[107  93 120 122 117 163  84 167 102 119 128 151 112 161 140 140 118 151
 118 117 117 116 128 150 117 109 119 136 119  90 141 140 105 163 132 149
 187 131 128]  duteb
[119 128 110 155 143 151 100 157 153 103  57 132 116 103 121 123 147 134
 112 202 136  99 135 100  98 119 122 138 132 101 105  38 112 170 109 133
 162 138 149]  Viga
[112  74 128  89 115 118 139 128 151 108  31 114 123 122 128 166 112 127
 101 177 132 155 133 118 131 114 130  94  69   4 140 126 115 166 134 113
 177 140 134]  dutov
[ 38 138 119 151 138 134 128 170  99 132 112 119 153 103 112  57 122 116
 133 155 103 123 100 136 135 143 147 109 101 202 105 157 162 101  98 132
 149 110 121]  Tam
[141 105 133 128 140 164 133 131 140 103  86 132 148 159 128 121 110 104
 116 135 132 156 134 135 207  85  94 165 154 150 145 148  84  93 138 146
 114  65 149]  Funon
[157 138 135 139 132  74 115  24 110 117 195 167  87 152 115 106 148  95
 121 155 112 131 132 180 128 129 114 125 120 113 148 120 112  94 126 131
 142  91 129]  Lor
[135  38 138  88 127 141 161 126 123 112 125 107  80 145 139 108 154  88
 163 111 136 130 126 100 111 107 111  89 165 153 119 113 131 137 148 137
 129  67 137]  Kila
[114 226 126 153 120 175 153 101 138 143 122 114 155 133 110 119 117 133
 127 112 130 111 123 136 189 175 105 130 132 121 135  40 146 119 127 120
 118 110 120]  Madob
[114 226 126 153 120 175 153 101 138 143 123 114 155 133 110 119 117 133
 127 112 130 111 123 136 189 175 105 130 132 121 135  40 146 119 127 129
 159 110 120]  Seri
duteb
[107  93 120 122 117 163  84 167 102 119 128 151 112 161 140 140 118 151
 118 117 117 116 128 150 117 109 119 136 119  90 141 140 105 163 132 149
 187 131 128]
order: [133 110 119 117 133 127 112 130 111 123 136 189 175 105 130 132 121 135
  40 146 119 127 120 118 110 120 114 226 126 153 120 175 153 101 138 143
 122 114 155]
Madob
dutov
[112  74 128  89 115 118 139 128 151 108  31 114 123 122 128 166 112 127
 101 177 132 155 133 118 131 114 130  94  69   4 140 126 115 166 134 113
 177 140 134]
order: [120 112 125 128 110 155 142  91 129 115 132 132  24 148  87 139 114 131
  94 112 113  95 138 120 167 121 180 126 115 131 152 157 135 117 195 148
 106 129  74]
Lor
howmany Madob: [135]
1
order: [149 138 162 133 109 170 112  38 105 101 132 138 122 119  98 100 135  99
 136 202 112 134 147 123 121 103 116 132  57 103 153 157 100 151 143 155
 110 128 119]
Viga

[200 164 116 174 175 164 232 175 143 176] -> Sur
[ 95  79  47 123  68 196 110 135 103 121] -> vedi
[175 175 164 174 200 143 232 116 164 175] -> mapob
howmany Sur: [164]
2
howmany mapob: [176]
0
mapob
[175 175 164 174 200 143 232 116 164 175]
order: [164 175 175 175 164 174 200 143 232 116]
mapob
rev: [143 175 232]
Sur

[150  88 187 171 119] : Temit
[ 38 131 179 129 159] : tegi
[ 85  70 149 135 101] : lemit
[ 25 135  54  81 154] : logi
[ 70  96 100 127 115] : pemu
[135 149 149 135 101] : bitiz
[124 134 191 185 101] : satu
[168 154  86  76 161] : luba
[ 39  87 205 197 120] : Lav
[140  80 115  85 165] : Regez
rev: [165  85 115  80]
Regez
rev: [ 76  86 154 168]
luba
pemu
[ 70  96 100 127 115]
at: [135 149 149 135]
bitiz, 0
q: [ 85  70 149 135 101]
lemit
rev: [165  85 115]
Regez

